Here is a tiny trained network, its code and every weight. The questions are about switching its units off for an input and a class, where a switched-off unit gives its printed mean instead of its output.

import numpy as np


def w(rows, s, z=0):
    codes = np.array(rows[::2]) - 128.0
    scale = np.full(codes.shape[1], s)
    scale[-1] = z or s
    return codes * scale


def f(y):
    return np.maximum(y, 0)


def log_softmax(a):
    a = a - a.max(-1, keepdims=True)
    return a - np.log(np.exp(a).sum(-1, keepdims=True))


def net(x, mask):
    res = np.array(x, float).reshape(1, 4) / 4 @ E
    y = f(res @ A[0][:, :-1].T + A[0][:, -1])
    res = res + np.where(mask, y, B[0][:, -1]) @ B[0][:, :-1]
    return log_softmax(res[-1] @ U[:, :-1].T + U[:, -1])


A, B = {}, {}
E = w([
[185,185,179,107,150,123,56,116,152,198,60],'x0',
[113,106,110,57,191,82,115,79,250,140,155],'x1',
[111,57,172,94,85,195,199,80,187,159,127],'x2',
[84,114,116,195,153,182,75,144,126,211,191],'x3',
],0.011)
A[0] = w([
[89,132,116,123,203,152,92,114,178,156,181,186],'N0',
[152,176,86,130,214,90,92,119,141,104,169,233],'N1',
[73,99,166,147,162,212,177,86,194,182,121,119],'N2',
[121,143,61,202,86,147,120,181,27,115,164,138],'N3',
[99,100,138,97,187,105,115,139,183,136,125,114],'N4',
[188,176,118,115,162,139,110,175,55,143,35,194],'N5',
[126,105,124,52,42,146,203,144,114,69,121,168],'N6',
[135,99,181,77,109,130,187,82,189,100,118,152],'N7',
[118,118,117,75,215,95,95,105,219,159,138,141],'N8',
[229,196,212,109,84,95,106,147,95,131,2,162],'N9',
[111,44,163,98,87,150,176,98,174,120,199,254],'N10',
],0.0082,0.0041)
B[0] = w([
[83,144,112,139,145,101,2,138,135,142,210,196],'N0',
[125,143,156,100,186,95,118,204,146,88,148,201],'N1',
[132,141,116,169,90,181,90,80,143,162,141,208],'N2',
[94,64,185,155,170,109,211,155,48,104,195,227],'N3',
[76,108,100,52,173,134,145,108,149,147,96,172],'N4',
[174,150,220,121,174,118,150,114,80,152,124,222],'N5',
[178,113,119,84,100,169,184,146,119,49,112,216],'N6',
[141,64,82,63,102,142,122,107,118,121,37,208],'N7',
[104,87,74,82,173,26,75,130,167,164,134,211],'N8',
[227,139,189,43,201,98,154,41,193,221,78,252],'N9',
[94,81,103,140,37,164,113,116,152,140,101,234],'N10',
],0.0091,0.013)
U = w([
[73,117,66,116,166,60,88,172,181,135,152,177],'0',
[102,130,137,221,42,229,90,116,179,170,174,153],'1',
[171,251,89,127,179,131,145,153,151,56,131,102],'2',
[167,69,84,108,48,165,192,130,154,70,43,171],'3',
[255,183,193,100,150,115,119,78,133,198,52,143],'4',
[77,83,55,131,102,143,101,58,133,168,78,4],'5',
[207,84,180,176,151,114,200,142,107,112,164,72],'6',
[26,109,125,207,112,147,163,245,25,85,161,208],'7',
],0.0082,0.0024)

Each question gives the input, the list of numbers given to net, and the class t.
The units are the neurons (one row each of A and B). Each row of codes is followed by its name. A weight is (code - 128) times the scale printed after its matrix; where a second scale follows, it is the last column's (A, B and U).
mask holds one flag per neuron, in row order. A switched-off neuron (its flag False) gives its mean, the last column of its row in B, instead of its output. The means were averaged over made-up inputs and are rounded, as every weight is.
A unit's drop is (log p(t) with every unit on - log p(t) with that unit switched off) / (log p(t) with every unit on - log p(t) with every unit switched off).
The circuit of an input: a set's keep is (log p(t) with only the set's units on - log p(t) with every unit switched off) / (log p(t) with every unit on - log p(t) with every unit switched off). Starting from all 11 units, units are removed one at a time, each time the one whose removal leaves the highest keep (on an exact tie, the one counted first), for as long as the keep stays at least 0.8.
units of the circuit, in order: the units of the circuit, biggest drop first
unit that matters most: the unit with the biggest drop
k most important neurons: the k neurons with the biggest drops, biggest first
drop when u is switched off: that unit's drop, to one decimal
input [0,8,3,-3], class 5: most important neuron : (N7)
input [-5,4,-8,-5], class 2: units of the circuit, in order : (N10, N1)
input [4,3,2,0], class 0: units of the circuit, in order : (N8, N5)
input [-1,-6,-4,0], class 6: 2 most important neurons : (N3, N5)
input [-6,-3,3,1], class 7: 3 most important neurons : (N9, N3, N7)
input [-4,0,5,2], class 1: units of the circuit, in order : (N2, N9)
input [-4,1,-2,1], class 7: 2 most important neurons : (N9, N8)
input [-3,-8,2,-4], class 6: 2 most important neurons : (N3, N7)
input [-3,-1,3,0], class 3: 2 most important neurons : (N0, N6)
input [-6,1,-3,-4], class 7: 2 most important neurons : (N9, N7)
input [-8,4,-7,7], class 7: 2 most important neurons : (N3, N9)
input [3,1,7,-1], class 3: 2 most important neurons : (N7, N0)
input [-3,3,8,8], class 1: 2 most important neurons : (N2, N9)
input [2,-8,6,3], class 6: 2 most important neurons : (N3, N0)
input [2,-8,3,6], class 7: units of the circuit, in order : (N3)
input [0,-6,7,6], class 1: drop when N2 is switched off : 0.3
input [-5,-1,6,4], class 1: drop when N2 is switched off : 0.2
input [-4,-4,-8,-3], class 6: drop when N3 is switched off : 0.1
input [0,-2,3,4], class 1: drop when N7 is switched off : 0.0
input [4,6,7,-5], class 5: unit that matters most : N8
